Below is a small trained network, with its code and all its weights. Each question gives an input and a class and asks what happens when units are switched off, that is, made to give their printed mean instead of their output.

import numpy as np


def w(rows, s, z=0):
    codes = np.array(rows[::2]) - 128.0
    scale = np.full(codes.shape[1], s)
    scale[-1] = z or s
    return codes * scale


def f(y):
    return np.maximum(y, 0)


def log_softmax(a):
    a = a - a.max(-1, keepdims=True)
    return a - np.log(np.exp(a).sum(-1, keepdims=True))


def net(x, mask):
    res = np.array(x, float).reshape(1, 8) / 4 @ E
    y = f(res @ A[0][:, :-1].T + A[0][:, -1])
    res = res + np.where(mask, y, B[0][:, -1]) @ B[0][:, :-1]
    return log_softmax(res[-1] @ U[:, :-1].T + U[:, -1])


A, B = {}, {}
E = w([
[198,100,208,89,116,244,128],'x0',
[140,122,139,188,105,138,21],'x1',
[88,163,149,196,149,151,123],'x2',
[182,212,90,168,108,118,188],'x3',
[114,229,125,63,133,124,211],'x4',
[172,17,127,201,114,95,188],'x5',
[162,87,32,148,231,188,124],'x6',
[62,159,234,199,166,142,152],'x7',
],0.011)
A[0] = w([
[176,116,51,56,97,125,151,216],'N0',
[84,168,173,246,198,27,149,158],'N1',
[105,76,182,197,141,108,15,86],'N2',
[87,176,87,166,155,61,147,219],'N3',
[145,219,71,129,112,176,128,254],'N4',
[32,132,2,14,114,75,146,158],'N5',
[205,152,30,170,219,208,59,187],'N6',
[201,78,115,156,45,97,211,179],'N7',
[192,36,162,111,174,166,208,151],'N8',
[133,31,130,158,85,92,130,62],'N9',
],0.009,0.0039)
B[0] = w([
[222,156,86,56,188,39,95,227],'N0',
[15,123,126,225,59,125,203,218],'N1',
[76,24,214,199,74,161,48,221],'N2',
[117,191,85,159,181,110,125,201],'N3',
[109,222,117,75,58,247,117,206],'N4',
[155,195,124,98,250,53,70,243],'N5',
[122,95,20,102,72,254,74,247],'N6',
[223,94,124,174,78,58,205,220],'N7',
[78,21,123,36,201,151,207,219],'N8',
[159,27,117,170,115,108,90,196],'N9',
],0.0082,0.015)
U = w([
[130,151,57,98,162,43,57,28],'0',
[129,218,250,28,47,137,160,228],'1',
[49,194,129,204,96,103,196,65],'2',
[242,57,58,131,72,62,176,4],'3',
[172,147,30,101,84,222,99,27],'4',
[100,41,130,77,212,178,232,226],'5',
[66,36,212,185,130,138,18,253],'6',
],0.012,0.0056)

Each question gives the input, the list of numbers given to net, and the class t.
The units are the neurons (one row each of A and B). Each row of codes is followed by its name. A weight is (code - 128) times the scale printed after its matrix; where a second scale follows, it is the last column's (A, B and U).
mask holds one flag per neuron, in row order. A switched-off neuron (its flag False) gives its mean, the last column of its row in B, instead of its output. The means were averaged over made-up inputs and are rounded, as every weight is.
A unit's drop is (log p(t) with every unit on - log p(t) with that unit switched off) / (log p(t) with every unit on - log p(t) with every unit switched off).
The circuit of an input: a set's keep is (log p(t) with only the set's units on - log p(t) with every unit switched off) / (log p(t) with every unit on - log p(t) with every unit switched off). Starting from all 10 units, units are removed one at a time, each time the one whose removal leaves the highest keep (on an exact tie, the one counted first), for as long as the keep stays at least 0.8.
units of the circuit, in order: the units of the circuit, biggest drop first
unit that matters most: the unit with the biggest drop
k most important neurons: the k neurons with the biggest drops, biggest first
drop of u: that unit's drop, to one decimal
input [-2,-7,3,3,2,4,6,-6], class 0: 2 most important neurons	[N5, N0]
input [6,-6,-2,-3,7,-2,0,-7], class 0: unit that matters most	N0
input [6,-2,0,-7,6,-2,0,-8], class 0: units of the circuit, in order	[N0, N5]
input [-4,0,-6,8,-5,3,-2,5], class 2: 2 most important neurons	[N1, N0]
input [5,-1,0,-2,7,-5,7,6], class 4: 2 most important neurons	[N4, N6]
input [7,-1,3,-3,-3,-1,0,-4], class 5: 2 most important neurons	[N8, N4]
input [0,-3,-2,7,4,0,-6,3], class 2: 3 most important neurons	[N1, N3, N0]
input [-8,-3,-7,7,8,-5,-5,3], class 0: 2 most important neurons	[N5, N3]
input [-6,7,-8,7,-6,-4,5,6], class 6: 4 most important neurons	[N2, N1, N0, N7]
input [6,-2,-5,-8,-3,0,-3,-2], class 5: 2 most important neurons	[N8, N1]
input [0,0,4,3,8,5,5,1], class 2: units of the circuit, in order	[N1, N3]
input [8,3,-3,1,-2,-7,-5,-6], class 1: 2 most important neurons	[N6, N9]
input [-8,7,1,5,-7,-1,-6,-8], class 6: 2 most important neurons	[N2, N9]
input [3,-2,0,-5,6,5,-5,-3], class 3: units of the circuit, in order	[N7]
input [-7,-8,1,1,-6,-4,4,5], class 2: drop of N1	0.5
input [-3,-2,-6,6,-3,2,4,8], class 2: drop of N1	0.3
input [-6,-6,-6,6,-5,-3,5,-4], class 0: drop of N5	0.6
input [4,5,-2,3,1,-1,-3,-1], class 1: drop of N6	0.7
